Below is a small trained network, with its code and all its weights. Each question gives an input and a target symbol and asks what happens when units are switched off, that is, made to give their printed mean instead of their output.

import numpy as np


def w(rows, s, z=0):
    codes = np.array(rows[::2]) - 128.0
    scale = np.full(codes.shape[1], s)
    scale[-1] = z or s
    return codes * scale


def f(y):
    return np.maximum(y, 0)


def softmax(a):
    e = np.exp(a - a.max(-1, keepdims=True))
    return e / e.sum(-1, keepdims=True)


def log_softmax(a):
    a = a - a.max(-1, keepdims=True)
    return a - np.log(np.exp(a).sum(-1, keepdims=True))


def net(x, mask):
    ids = ['γεξστφ'.index(c) for c in x.split()]
    T = len(ids)
    res = E[ids] + P[:T]
    u = 0
    for l in range(2):
        q, k, v = (res @ M[l].T for M in (Q, K, V))
        z = softmax(np.where(np.tri(T) > 0, q @ k.T / 3**0.5, -1e9)) @ v
        res = res + np.where(mask[u], z, O[l][:, -1]) @ O[l][:, :-1]
        u += 1
        y = f(res @ A[l][:, :-1].T + A[l][:, -1])
        res = res + np.where(mask[u : u + 8], y, B[l][:, -1]) @ B[l][:, :-1]
        u += 8
    return log_softmax(res[-1] @ U[:, :-1].T + U[:, -1])


Q, K, V, O, A, B = {}, {}, {}, {}, {}, {}
E = w([
[195,192,195],'γ',
[121,5,171],'ε',
[254,229,174],'ξ',
[135,108,210],'σ',
[210,145,145],'τ',
[74,2,231],'φ',
],0.007)
P = w([
[153,111,136],'0',
[157,80,150],'1',
[171,102,146],'2',
[123,152,114],'3',
[63,72,202],'4',
[254,46,95],'5',
[118,196,108],'6',
[41,163,254],'7',
[184,55,121],'8',
],0.021)
Q[0] = w([
[76,114,56],'L0H0',
[91,137,7],'L0H0',
[149,127,121],'L0H0',
],0.017)
K[0] = w([
[185,44,252],'L0H0',
[254,60,253],'L0H0',
[145,117,76],'L0H0',
],0.0079)
V[0] = w([
[7,26,209],'L0H0',
[198,1,53],'L0H0',
[215,50,40],'L0H0',
],0.0077)
O[0] = w([
[193,188,252,5],'L0H0',
[54,182,151,101],'L0H0',
[62,228,91,128],'L0H0',
],0.012,0.0022)
A[0] = w([
[142,56,110,166],'L0N0',
[155,200,97,66],'L0N1',
[144,109,84,107],'L0N2',
[133,160,145,255],'L0N3',
[152,136,152,209],'L0N4',
[153,85,57,30],'L0N5',
[119,74,161,99],'L0N6',
[8,173,120,184],'L0N7',
],0.013,0.0098)
B[0] = w([
[130,164,80,245],'L0N0',
[235,119,99,140],'L0N1',
[122,169,151,164],'L0N2',
[78,94,119,221],'L0N3',
[106,101,116,207],'L0N4',
[136,111,219,177],'L0N5',
[182,159,130,191],'L0N6',
[133,250,133,194],'L0N7',
],0.012)
Q[1] = w([
[67,148,59],'L1H0',
[134,85,159],'L1H0',
[250,140,55],'L1H0',
],0.013)
K[1] = w([
[246,174,86],'L1H0',
[102,131,166],'L1H0',
[79,95,71],'L1H0',
],0.014)
V[1] = w([
[132,70,156],'L1H0',
[98,61,138],'L1H0',
[148,51,5],'L1H0',
],0.012)
O[1] = w([
[109,78,199,88],'L1H0',
[160,2,203,94],'L1H0',
[71,65,26,2],'L1H0',
],0.0081,0.0095)
A[1] = w([
[115,58,102,62],'L1N0',
[120,106,180,13],'L1N1',
[38,122,141,95],'L1N2',
[68,191,104,77],'L1N3',
[100,161,178,104],'L1N4',
[105,6,123,144],'L1N5',
[148,124,59,2],'L1N6',
[220,117,99,9],'L1N7',
],0.013,0.0098)
B[1] = w([
[128,229,78,141],'L1N0',
[40,154,55,165],'L1N1',
[189,111,181,144],'L1N2',
[111,64,149,248],'L1N3',
[137,91,79,217],'L1N4',
[196,163,124,183],'L1N5',
[136,31,192,154],'L1N6',
[8,133,116,175],'L1N7',
],0.012,0.015)
U = w([
[196,152,36,116],'γ',
[113,254,187,4],'ε',
[84,53,55,191],'ξ',
[254,59,179,215],'σ',
[25,230,39,74],'τ',
[67,75,218,169],'φ',
],0.0094,0.0029)

Each question gives the input, a string of symbols that net reads in full, and the target symbol t.
The units are the heads (3 rows each of Q, K, V and O) and the neurons (one row each of A and B). Each row of codes is followed by its name. A weight is (code - 128) times the scale printed after its matrix; where a second scale follows, it is the last column's (O, A, B and U).
mask holds one flag per unit, layer by layer, with each layer's heads first. A switched-off unit (its flag False) gives its mean, the last column of its rows in O or B, instead of its output. The means were averaged over made-up inputs and are rounded, as every weight is.
A unit's drop is (log p(t) with every unit on - log p(t) with that unit switched off) / (log p(t) with every unit on - log p(t) with every unit switched off).
The circuit of an input: a set's keep is (log p(t) with only the set's units on - log p(t) with every unit switched off) / (log p(t) with every unit on - log p(t) with every unit switched off). Starting from the 12 units with the biggest drops (on a tie, the unit counted first), units are removed one at a time, each time the one whose removal leaves the highest keep (on an exact tie, the one counted first), for as long as the keep stays at least 0.8.
units of the circuit, in order: the units of the circuit, biggest drop first
unit that matters most: the unit with the biggest drop
k most important neurons: the k neurons with the biggest drops, biggest first
k most important neurons of layer l: the k neurons of layer l with the biggest drops, biggest first
input ξ τ ε ε τ τ, target ξ: 2 most important neurons of layer 0 => (L0N7 L0N6)
input φ τ τ, target φ: 4 most important neurons => (L0N7 L0N0 L0N3 L0N6)
input ε φ ε ε ε σ ξ φ γ, target ε: unit that matters most => L0N5
input γ ξ τ, target γ: 3 most important neurons => (L0N7 L1N0 L1N5)
input φ ξ ξ, target φ: units of the circuit, in order => (L0H0 L0N7 L0N0)
input φ σ σ φ σ ξ φ γ, target φ: 2 most important neurons => (L1N1 L0N7)
input ξ ε σ τ ξ, target τ: units of the circuit, in order => (L0H0 L1H0)
input φ ε σ γ φ γ, target φ: 2 most important neurons => (L0N3 L0N6)
input ξ σ γ σ ε τ ξ, target ξ: units of the circuit, in order => (L1H0 L1N6 L0H0)
input ξ ε τ τ ξ σ σ ε γ, target ξ: 4 most important neurons of layer 0 => (L0N6 L0N0 L0N7 L0N3)
input φ ξ τ σ τ, target σ: units of the circuit, in order => (L0H0 L1N7)
input τ ε φ τ ξ σ, target τ: 3 most important neurons => (L0N5 L1N7 L0N0)
input τ σ γ, target τ: 3 most important neurons => (L0N7 L0N5 L0N0)
input σ ξ ε σ ξ, target σ: 2 most important neurons of layer 1 => (L1N5 L1N7)
input σ τ τ φ σ ξ γ, target ξ: 2 most important neurons => (L0N5 L1N3)
input γ τ σ, target γ: 3 most important neurons of layer 1 => (L1N0 L1N5 L1N3)
input ξ σ φ, target ξ: units of the circuit, in order => (L0H0 L1H0 L1N6)
input ε ξ σ ξ ξ ε, target ε: 4 most important neurons of layer 0 => (L0N5 L0N3 L0N6 L0N4)
input ε σ φ σ γ ξ, target ε: 2 most important neurons => (L1N7 L0N6)
input φ ε ε ε φ σ τ σ σ, target φ: 3 most important neurons of layer 0 => (L0N5 L0N7 L0N3)
